In the rows, 128 means zero.
Each row of numbers belongs to one of the elements below and depends on some of the facts about them. Some rows are named. Which element is each other row?

Some rows with their names:
libur: [139 102 123 132 162 139 108 137 111 105 134 125  97 133 121 143 153 135
 109  88 120  99 132 104 124 109  94 135 161 121 158 122 127 140 114 119]
bradrer: [122 109 162 128 172 134 131 122 121 113 123 120 128 111  88 139 161 139
 115 117 116 141 110 124 118 143 121 130 116 128 111  96 144 131 127 127]
briplu: [127 139 115 130 142 127 109 128 145 136 126 103 123 154 169 132 110 116
 122 177 144 128 137 149 145 123 178 130 105 125 120 128 132 116 137 128]
fovafluk: [141 122 147 131 128 117 127 148 131 114 121 135 125 117  99 135 152 131
 114 106 123 116 131 123 117 134 108 130 133 135 115 136 131 136 123 123]
voflik: [203 140  49 123  70 140  63 151  70 127 144 115 112 151 189 126 113 110
 103 100 143 141 107 156 144  93 188 134 117 126  90 117 125  80 129 135]
bonam: [104 106 155 126 167 131 125 125 116 124 130 116 123 112 127 140 143 136
 117 110 122 115 127 131 124 123 108 130 142 123 112 117 132 129 119 128]
grikes: [140 132  61 126  75 161 141  94 114 137 141 141 150 145 135 116 103 142
 151 171 130 171 121  98 139 117 142 128 120 115 202 126 113 137 133 128]
stegu: [149 100 150 139 134 120 118 147 133 131 119 134 133 137  90 149 148 131
 103 100 133 114 117 122 118 137 105 142 123 128 124 149 133 148 120 121]
naveskis: [117 118 148 130 160 125 123 128 127 112 130 129 112 117 104 135 154 134
 123 100 114 113 116 117 115 133  99 127 143 127 120 113 133 136 120 123]
kabram: [ 56 121 166 126 162 115 148 127 129 142 132 122 133 102 144 128 126 135
 134 110 122 105 127 156 117 126 120 127 149 126  78 119 133 120 122 135]
bibel: [176 138  51 127  46 152 145 117 128 123 130 155 156 152 107 119 112 137
 140 171 137 171 124  84 135 127 146 127 101 124 202 135 116 145 136 125]
klepiflir: [128 115 168 125 142 119 138 133 119 132 120 122 137 102 105 139 154 129
 113 111 128 142 129 136 125 136 124 131 107 139  75 115 138 120 127 133]
bakotrol: [105 140  65 122  50 166 142 103 113 145 147 134 164 157 163 112  84 142
 144 174 141 139 123 120 141 104 161 123 133 105 183 132 110 143 131 126]
librar: [124 151 158 123  90 124 111 143 123 107 122 137 117  91 111 131 154 132
  97 135 126 108 133  99 119 146 109 139 177 142 118 157 142 140 122 132]
brova: [159 142  19 131  38 141 132  98 121 125 140 168 111 144 129 111 104 134
 169 124 123 163 105  68 127 109 120 124 146 122 198 134 107 129 127 128]
nogram: [ 68 117 193 121 152 129 145 114 102 146 135 124 136 103 128 120 119 131
 126  80 127  98 127 166 125 124  86 126 161 126  90 118 132 113 124 136]
fledam: [125 112 154 127 124 112 140 151 125 136 119 124 136 121 117 139 145 124
 117  98 130 112 138 138 124 124 123 132 129 131  90 137 131 133 125 128]
tapu: [151 133  54 124 102 141 141 114 154 142 134 152 150 139 127 121  90 132
 162 178 140 174 154  91 137 123 127 127 117 129 195 155 114 134 128 131]
zapoklos: [192 139  47 120  60 156 126 125 140 117 142 163 168 145  97 111 100 134
 142 146 140 187 122 105 127 125 127 123 109 126 209 137 110 129 134 127]
ginum: [ 99 138 118 134 159 129 109 101 139 135 132 105 109 148 177 124 106 122
 144 165 131 126 116 146 140 127 173 126 120 120 121 113 135 111 135 131]
drofoflan: [145 173 159 118 168  97 121 169  33 184 120 100 189 114 221 141 145 135
 136  76  95 117 161 142 134 146 103 132  73 141  83 146 108 163 120 130]

How the elements are related:
beflo kloskel:voflik skofiber:829
klaplan kloskel:dranidrim skofiber:650 rizeten:naveskis
rosos skofiber:829 rizeten:grizem stumoplam
platron skofiber:128 rizeten:flufis kletus fadro libur sikune
brobra kloskel:liletrar drimo:nirel skofiber:829 rizeten:gribri
rarur kloskel:revem skofiber:829 rizeten:bribrul
tibros kloskel:kelon skofiber:650
fledam kloskel:flukluba skofiber:829
bekon kloskel:tapluk drimo:stuflu skofiber:829
fibrun kloskel:libur drimo:stidos skofiber:128
rivul kloskel:gruvon skofiber:128
getrar drimo:brova skofiber:829
bonam drimo:skimam skofiber:829
grikes drimo:fibrun skofiber:128
flezil kloskel:gazegik drimo:kunis skofiber:650
nizanuk kloskel:librar skofiber:829
kletus kloskel:radrudu drimo:foflo skofiber:650
kluplam drimo:kadriflum skofiber:128 rizeten:grebra pleska sikune
faskipun skofiber:650
kastim drimo:radrudu skofiber:128 rizeten:kelon
plase kloskel:stidos skofiber:128
stuflu kloskel:letron drimo:briplu skofiber:128
gimim kloskel:flezok drimo:flezok skofiber:650
stibrum drimo:posigrel skofiber:829
skotes kloskel:brova drimo:notrek skofiber:829
mabaskur kloskel:mitrum skofiber:650
staflin drimo:dranidrim skofiber:650
tapu kloskel:klelas drimo:soflu skofiber:128
betum drimo:grikes skofiber:650
stidos kloskel:zezi skofiber:650
klelas skofiber:650
bestile kloskel:klaplan skofiber:829
flezok kloskel:raska skofiber:829 rizeten:brova vepla soflu
soflu kloskel:ganos drimo:bunun skofiber:650
tese kloskel:stegu skofiber:829
dobrim kloskel:betum drimo:gegrin skofiber:128
pladro kloskel:zigibren skofiber:829
flazil skofiber:829 rizeten:mabaskur
latas kloskel:kaskulo drimo:zigibren skofiber:829
gibu kloskel:triflor drimo:renenon skofiber:829
bradrer drimo:grizem skofiber:829
vepla drimo:kaskulo skofiber:829
karazen drimo:zosta skofiber:829 rizeten:stadru
fuzin kloskel:nuple skofiber:650 rizeten:gimim
sazek skofiber:128
gredran kloskel:skubrur drimo:latas skofiber:829 rizeten:flufis stalim bibel
gegrin skofiber:829 rizeten:sazek gribri
zamek drimo:zopli skofiber:829
vipar kloskel:rolan skofiber:128 rizeten:biplum stalim
stiklim kloskel:flezil drimo:zafo skofiber:829 rizeten:kunis
gufe skofiber:128
brukas skofiber:829
lestil kloskel:kleloske drimo:mitrum skofiber:829
radrudu kloskel:vipar drimo:zekon skofiber:650 rizeten:foflo
flukluba kloskel:dobrim drimo:voflik skofiber:650 rizeten:zapoklos
mitrum drimo:bibel skofiber:829
tiplebrak drimo:bekon skofiber:650 rizeten:skiplor redrom
grebra kloskel:fedra drimo:getrar skofiber:829
poplos kloskel:sodremir drimo:kabram skofiber:829 rizeten:stegu brova
skubrur kloskel:zopli drimo:kluplam skofiber:829
stumoplam kloskel:foflo drimo:gredran skofiber:650
tiplaske drimo:biplum skofiber:829
zigibren skofiber:829 rizeten:raska lidalu
grizem drimo:lestil skofiber:829
bunun kloskel:dritos skofiber:128 rizeten:brova gruvon
voflik kloskel:biplum skofiber:650 rizeten:gruvon
lobun skofiber:650
renenon kloskel:brobra drimo:kleloske skofiber:829 rizeten:naveskis fatrum sikune
plaki kloskel:traros drimo:tapluk skofiber:128
brubur kloskel:nogram drimo:redrom skofiber:128
bibel kloskel:kluplam drimo:foge skofiber:128
kabram drimo:tibros skofiber:829 rizeten:zeklegel kadriflum
grute skofiber:829 rizeten:bradrer
kleskol drimo:gimim skofiber:650
stalim skofiber:829
tasun skofiber:128
biplum kloskel:grizem drimo:gribri skofiber:829
drakludrar kloskel:stukles skofiber:650
zapoklos kloskel:skiplor skofiber:128
sikune skofiber:829
raflapor skofiber:128 rizeten:klelas mabaskur fovafluk
liletrar kloskel:gufe skofiber:650
zezi kloskel:stiru drimo:brobra skofiber:829
tefi drimo:fadro skofiber:128
stadru kloskel:tese skofiber:128
dovil kloskel:ginum drimo:zamek skofiber:829
kunis drimo:staflin skofiber:650
libur skofiber:829
zafo kloskel:grebra drimo:tefi skofiber:650
drobegre drimo:tebrebre skofiber:829
vofa kloskel:rivul skofiber:829 rizeten:skiplor brukas
gazegik kloskel:bibel skofiber:829 rizeten:plaki
bomos kloskel:klepiflir drimo:kletus skofiber:829
tuple skofiber:829
posigrel kloskel:zafo skofiber:650 rizeten:dobrim
raska kloskel:stumoplam skofiber:650
zosta drimo:faskipun skofiber:829 rizeten:tefi
klepiflir kloskel:bakotrol drimo:stumoplam skofiber:829
ginum skofiber:650 rizeten:fedra
letron kloskel:zosta skofiber:829 rizeten:flebufen
stiru skofiber:650 rizeten:zeklegel
zekon skofiber:829
stukles kloskel:fledam skofiber:829 rizeten:fibrun pleska
flufis skofiber:829
tera kloskel:karazen drimo:lobun skofiber:829
nirel drimo:puskeflil skofiber:829
fadro drimo:nuple skofiber:829
kadriflum kloskel:vofa drimo:drobegre skofiber:829
traros kloskel:labe skofiber:128
brova skofiber:128
kleloske kloskel:tuple drimo:plebim skofiber:829
nuple kloskel:vepla skofiber:128 rizeten:tera drakludrar
lesa kloskel:boklutrar skofiber:650 rizeten:tefi kaskulo
lidalu drimo:kikos skofiber:650
librar kloskel:rarur skofiber:829
revem kloskel:notrek skofiber:128 rizeten:zezi betum
gribri drimo:dritos skofiber:829
sodremir kloskel:redrom drimo:grebra skofiber:128
kikos kloskel:zapoklos drimo:bakotrol skofiber:650 rizeten:raska
dalitul kloskel:rosos skofiber:650 rizeten:nizanuk tetik
briplu kloskel:fovafluk drimo:fatrum skofiber:650 rizeten:fedra gimim
grulen kloskel:flubri skofiber:829
pleska kloskel:beflo drimo:tera skofiber:650
fidu kloskel:zavin drimo:flebufen skofiber:829 rizeten:nirel tese
buzos kloskel:nirel skofiber:829
naveskis skofiber:829
tadrus skofiber:829
kimem skofiber:829 rizeten:faskipun
gralur drimo:nogram skofiber:829
triflor drimo:tuple skofiber:829
skimam kloskel:gegrin drimo:skotes skofiber:829 rizeten:pleska tasun gruvon
tetik skofiber:829
foge kloskel:bribrul drimo:betum skofiber:829 rizeten:bomos
nogram drimo:druvus skofiber:829 rizeten:dobrim
ganos kloskel:tibros drimo:tapu skofiber:829 rizeten:bomos
fatrum kloskel:drakludrar drimo:stegu skofiber:829
drofoflan kloskel:bekon skofiber:829 rizeten:liletrar
kelon kloskel:kimos skofiber:650
notrek kloskel:flufis skofiber:829 rizeten:tasun
flubri drimo:mabaskur skofiber:650 rizeten:stalim
dritos kloskel:grulen drimo:vipar skofiber:650
redrom kloskel:nizanuk skofiber:829
zopli kloskel:tadrus skofiber:829 rizeten:zamek nizanuk lestil tetik
kaskulo drimo:bomos skofiber:829
zavin kloskel:soflu skofiber:829
tapluk kloskel:bunun drimo:gibu skofiber:128
rolan skofiber:829
gruvon drimo:bonam skofiber:650
labe kloskel:plebim skofiber:128
dranidrim drimo:zezi skofiber:829
tebrebre kloskel:zekon skofiber:650
flebufen kloskel:latas drimo:kulem skofiber:829
bribrul kloskel:buzos drimo:libur skofiber:128
fovafluk kloskel:grute skofiber:829
zeklegel kloskel:lesa skofiber:650
skiplor kloskel:pleska drimo:klelas skofiber:829
kimos skofiber:650 rizeten:tuple lidalu plase
plebim skofiber:829
stegu kloskel:plaki drimo:letron skofiber:829
puskeflil drimo:plaki skofiber:829 rizeten:dranidrim bradrer
kulem drimo:vafalom skofiber:650
druvus skofiber:829 rizeten:kleskol
keres kloskel:stuflu drimo:lidalu skofiber:829 rizeten:gufe gruvon
boklutrar kloskel:keres skofiber:650 rizeten:soflu librar kulem
fedra kloskel:drobegre drimo:raflapor skofiber:829
vezil kloskel:lobun drimo:kastim skofiber:829
bakotrol skofiber:128 rizeten:librar kulem tiplaske
lubri drimo:boklutrar skofiber:829
foflo kloskel:puskeflil drimo:lubri skofiber:829
vafalom skofiber:829 rizeten:vezil

Rows to name:
No name comes twice in this set of rows, the named rows included.
[136 160 111 133 114 105 129 135 149 127 123 130 108 160 153 107 109 109
 150 144 132  95 133 140 132 130 145 118 145 126 148 142 121 129 138 121] | tibros
[122 100 156 125 241 126 124 117 147 126 126 116 110  94 118 149 142 134
 132 113 122 152 148 119 127 130  90 131 129 137 114 116 137 113 116 135] | stibrum
[127 161  80 118  28 161 140 102 119 146 135 145 157 124 153 112  87 135
 137 197 148 164 148  99 146 124 150 132 149 132 179 160 122 131 132 144] | revem
[126 154 106 135 117 125 104 109 116 122 136 122  98 156 169 111 109 119
 137 131 125  97 101 133 132 127 152 122 157 116 157 125 122 122 134 123] | lobun
[195 127  81 125 122 142 158  91 151 137 130 163 137 131  83 119  97 126
 168 149 134 206 147  86 137 140  65 124 103 142 215 145 114 115 133 136] | dobrim
[166 137 134 131 150 124 117 121 143 126 118 113 122 141 130 129 123 116
 129 165 137 154 125 143 141 150 157 125  81 135 132 118 132 113 144 129] | flezil
[130 130  61 122  95 157 142 125 147 147 139 141 164 157 161 119  75 134
 146 183 152 146 172 109 144 103 138 129 130 117 201 162 109 144 127 128] | vipar
[134 154 112 138 144 121 105 115 147 107 132 131  96 161 137 106 112 120
 152 142 122  93 102 128 124 141 133 119 161 117 185 127 122 139 136 115] | faskipun
[142 111 142 138 120 111 123 150 144 125 118 137 123 127  91 144 151 130
 113  98 126 114 120 118 115 138 114 139 132 131 106 146 130 145 122 123] | tese
[142 142 116 134 160 128 105 103 132 120 132 111 106 149 151 122 118 120
 142 154 127 132 109 138 139 136 142 124 126 123 165 105 134 117 136 127] | staflin
[143 154  98 135 120 104 106 129 146 127 127 134  94 152 165 116 104 108
 147 129 131 104 131 132 131 127 132 126 149 129 147 152 118 117 132 124] | tebrebre
[201 117  48 125  88 162 132 107 143 123 130 140 149 144  99 138 120 137
 132 195 141 209 140  77 144 124 140 131  81 130 201 128 121 130 133 130] | bribrul
[125 157 156 126 113 119 115 161 121 114 125 141 125 106 126 124 143 135
 104 120 125  77 145 107 119 142  86 135 191 134 150 173 127 162 120 124] | redrom
[154 118 141 125 208 126 109 174 151  99 133 133 145 122  94 137 138 137
 103 113 130 124 157 139 115 134  99 133 123 132 137 135 126 143 120 119] | biplum
[ 80 142 167 120  96 129 123 138 125 136 125 120 129  86 150 131 135 129
  97 151 135 105 155 131 130 130 131 144 171 138  74 159 144 123 122 143] | rarur

The same elements again, as new rows of numbers:
Known rows:
kabram: [157 172 123  68 147 138 158 117 114 117 125 122 132 126 152 118 162 136
 130 139 133 109 150  75 136 138 118 104 151 142]
flezil: [ 97 115 135 175 108 108 109 167 111 118 168 150 167 130  89 165  79 133
 126 114 141 125  87 183 130 113 144 147 119 107]
flufis: [107 165 153 110 179 111 163  90 120 145 128 110 109 113 150 124 157 107
 147 127 125 106 131 118 113 150 131 101 151 139]
raflapor: [154  74 104 131  75 204 134 107 225 145 109 116  87 179  77 144 116 157
 119 158 137 206 150 131 132 130 138 138 134 121]
bribrul: [ 99  55  72 226 100 145  43 135 130 167 117  85 158 170 100 152 129 135
 102 185 124 204 104 163 117 114 124 170 138 123]
foge: [159 164 113  87 158 148 130 132  97  91 103 123 147 125 166  86 155 139
 134 124 112 115 159  91 146 134  97 128 111 142]
rarur: [146 158 123  95 172 114 116  90  69 118 111 130 130 152 171  70 140 146
 163 142 108 109 147 113 137 142 126 105 101 144]
nizanuk: [133 148 145 124 180  91  97 101  61 143 132 135 113 138 165  78 139 126
 162 125 103 112 145 129 140 154 122 117 103 142]
triflor: [121 159 160 125 174 110 140 141 102 143 172 123 133 123 138 124 162 118
 119 145 124  98 144 109 137 159 101 119 161 132]
stukles: [136 152 112  93 136 135 149 122 113 101  95 122 150 105 166  86 147 138
 118 146 130 103 165 120 138 109 126 118 116 122]
pleska: [106  77 162 185 138 109 138 166 143  93 189 182 155 109  84 149  75 141
 123 124 106  68  82 137 113 127 146 115 145  89]
zezi: [125 142 144 126 162 104 121 123  91 127 120 124 123 109 153 103 148 109
 127 122 116 107 148 126 135 137 111 129 120 147]
brobra: [145 158 114  86 157 137 138 116  91  92 100 120 144 122 166  92 151 135
 135 136 121 112 157 104 136 126 116 120 116 147]
foflo: [130 151 150 123 173 112 122 132 106 125 120 124 124 106 154 103 150 110
 127 119 116 109 150 126 135 138 106 134 116 142]
puskeflil: [145 168 110  80 149 140 160 115 109 114 122 113 132 127 166 114 166 134
 135 131 125 110 145  71 130 137 110 104 150 137]
briplu: [155 132  98 102  80 139 118 159 121  90 127 151 172 143 115 150  81 154
 139  96 141 147  95 131 132 104 143 144 110 111]
ginum: [142 139 104 100  70 144 152 155 139 108 157 152 151 146 104 170  90 153
 136  94 145 134  94 114 129 118 143 123 135 104]
bekon: [127 150 137 127 166 105 103 128  95 118 113 118 119 113 151 114 155 104
 127 128 123 112 124 124 133 134 104 136 114 154]
kleloske: [126 144 144 123 160 106 125 122  95 128 119 127 120 108 155 105 146 108
 129 119 118 109 150 125 133 136 111 127 121 146]
bunun: [136  34  57 177   6 172  97 109 240 122  69 140  92 165  91 119 119 164
  80 217 146 153  93 149 119  77 162 128  86 104]
flazil: [146 169 112  79 148 140 161 119 111 115 120 117 132 128 160 114 165 134
 135 134 126 108 144  73 130 137 112 104 150 139]

Name these rows:
No name comes twice in this set of rows, the named rows included.
[136 111 142 116  78 115 132 141 149 120 131 167 117 119  97 157  62 125
 138  69 144 136  98 163 126 108 162 138 103 116] | mabaskur
[149 145 116  83 139 125 142  91 122 109  82 137 105 123 176  68 143 137
 152 128 113  93 146  98 127 124 137  98  95 129] | notrek
[ 59 194 180  89 233 127 223  36 159 134  86  67 110 102 140 147 154 100
 171 143 145 102 114 167  80 132 183  79 166 146] | stalim
[123  81  89 157  92 192 121 106 208 152 109  90 122 180  88 152 133 157
 119 179 139 198 117 139 113 121 144 135 152 116] | platron
[155 154 142 111 168 123 110 142  84 119 124 128 130 118 157  96 150 117
 128 111 112 119 158 106 146 141  92 139 115 152] | bomos
[ 92 183 145  77 210 139 197  53 131  93  72  87 131 111 148 112 146 128
 162 152 134 105 137 158 105 117 167  93 129 154] | gredran
[161 147 123  75 134 134 144 110 140  98  79 136 114 107 169  83 146 131
 128 129 123  99 150  98 126 110 128 112 100 131] | flezok
[164 166 143  59 148 147 172 111 159 116 106 125  98 115 159 105 156 126
 141 116 124 105 156  75 129 138 121 103 132 132] | vafalom
[ 70  80 104 216  20 101 142 174 197 126 189 185 151 127 101 136 100 152
 101 168 141  39  50 137 105  88 162  93 123  21] | gruvon
[107 140 108 171 135 139 129 155 160  79 115 137 132 129 156  71 180 142
 107 191 119  42  94 114 129 114  96 112  82 100] | keres
[132 132 118 115  82 142 135 155 142  81 127 153 142 144  91 163  81 150
 135  99 150 135  83 161 136 109 142 142  93 126] | lesa
[102  62 125 202 125 170  95 116 201 161 105  92 113 159  78 141 116 129
 117 165 125 202 120 196 115 120 144 158 117 114] | bibel

The same elements again, as new rows of numbers:
Some elements and their rows:
klepiflir: [132 144 133 112 154 127 157 121 140 112 104 112 121  99 132 105 119 122
 131 105 137 104 109 141 127 147 126 129 122 123]
lesa: [145  85 105  84  72 149 152 117 112 162 175 146 123 150 130  81 144 131
 125 165 133 159 166 143 146 145 139 128 121 155]
flukluba: [146 112 120  93  74 124 147 114 112 165 148 136 137 124 123  90 144 124
 130 162 149 161 170 113 149 151 141 129 133 147]
gimim: [136  85 132 136  73 124 134 112 116 140 175 151 147  90 128 104 137 117
 140 162 111 168 168 103 145 119 126 133 141 150]
zafo: [143  89 122 106  73 132 142 117 113 150 171 148 137 126 126  95 140 123
 136 161 124 167 168 111 147 132 137 130 131 153]
biplum: [106 145 136 204 148 127 117 131 140 102  88 109 113 109 123 141 117 123
 134 110 120 151 107 110 132 120 121 115 113 138]
liletrar: [140  85 129 128  73 126 135 116 115 142 174 150 144 104 127  99 139 118
 138 163 115 168 167 104 144 124 131 134 138 147]
latas: [131 144 134 124 153 136 143 133 139 112 117 113 118 113 131 138 119 124
 133 106 123 107 103 148 129 141 125 126 128 136]
boklutrar: [151  70 101  70  78 146 120 157 112 175 132 148 135 158 123  73 122 137
 124 165 112 159 165 158 122 126 140 139 154 151]
bibel: [ 88 144 137 175 115 118 117 118 121 104  93 129 120 154 130 123 127 155
 143 135 126 165 153 102 153  97 129  60 113 117]
skiplor: [107 144 137 107 147 110 152 124 139 104  97 119 126  76 129 120 115 116
 135 108 116 115 109 113 118 140 117 138 124 144]
stadru: [ 89 142 135  98 112  97 140 126 117 131 144 149 145 133 133 125 132 135
 143 129 120 137 142 110 140 110 124 114 128 127]
kikos: [146  98 112  87  69 141 146 118 112 152 171 146 133 130 127 104 143 126
 126 163 132 164 168 125 145 145 139 134 124 157]
rosos: [138 145 123 106 153 147 131 124 136 121 118 112 115 145 133 160 129 134
 111 113 146  94 105 156 119 146 134 135 119 145]
staflin: [148 102 112 150  68 129 104 118 113 110 148 154 143 139 111 111 147 114
 123 164 137 160 163 116 112 148 117 142 138  94]
tasun: [120 133 136 140 146  92  95 141 120 132  84 149 147 157 121 107 116 140
 138 149 119 156 159 103 114  95 124 127 127  84]
kabram: [143 144 124  99 152 149 133 125 135 122 117 113 114 144 135 161 129 134
 112 112 145  96 105 157 119 144 134 136 119 144]
zigibren: [136 143 127 110 152 150 116 131 135 121 141 112 115 145 136 177 131 135
 113 111 137  95 101 159 121 141 133 133 122 152]
kunis: [149  94 120 175  67 124 102 116 115 108 153 154 149 117 112 118 146 112
 129 165 130 164 163 109 112 141 115 139 144  87]
tefi: [ 89 141 137 106 127 105 123 115 124 128 147 152 151 124 134 158 130 134
 139 136 123 119 151 103 125  97 120 124 124 124]
puskeflil: [125 148 110 135 155 129 103 135 124 114 165 121 112 153 126 135 144 115
 110 112 148  96  97 150 112 155 120 146 122 103]

Name these rows:
No name comes twice in this set of rows, the named rows included.
[ 94 145 135  90 123  95 156 119 118 131 128 151 148 119 132  96 128 135
 142 128 130 133 154 107 137 117 125 115 123 116] | bribrul
[132 140 136 229 157 118 100 143 143 106  82 108 112 154 115  96 116 125
 138 116 117 161 109 106 127 106 122 106 117  89] | grebra
[145  87 113 102  70 143 127 126 112 157 176 144 132 146 127 124 144 129
 129 164 122 165 164 135 149 140 139 130 132 157] | posigrel
[118 147 131  96 138 128 142 146 127 103  91 112 117  89 126 147 116 122
 124 110 120 109 102 142 117 146 126 137 120 156] | beflo
[138 136 116  71 129 126 108 159 112 174  92 150 145 160 129 140 126 157
 118 146 134 100 141 155 114 108 140 136 143 136] | bakotrol
[144  76 136 121  96 128 139 117 120 151 169 149 153 100 129 150 142 116
 128 163 119 159 171 103 144  99 138 140 122 157] | betum
[114 145 126  79 120 124 135 123 114 148 134 149 136 155 134 152 142 152
 124 138 143 105 149 130 127 111 136 123 119 143] | kastim
[135 144 114 121 140 128 100 143 113 120  82 122 116 161 119 101 138 160
 118 152 149 153 156 112 124  98 140  94 115 104] | kluplam
[138 146 126  98 153 133 158 125 134 118 103 112 117 118 131 102 122 129
 125 107 144  99 110 153 128 152 132 130 119 133] | stiklim
[126 111 137 106 146  93  92 157 119 167  84 152 155 157 123 134 115 134
 139 151 104 140 150 104 110  97 121 139 156  88] | brova
[141 107 108  74 136 114 108 165 112 174  84 144 130 160 122  75 117 156
 136 149 115 128 134 153 115 102 136 117 139 107] | bunun
[116 145 119  73 102 140 121 134 114 153 152 150 129 159 134 169 144 154
 119 140 143 101 132 152 129 119 138 124 117 153] | raflapor
[143  73 130 120  86 123 154 152 113 152 175 139 148 133 122 139 144 116
 138 160 107 164 165 122 153 100 140 138 118 160] | stidos

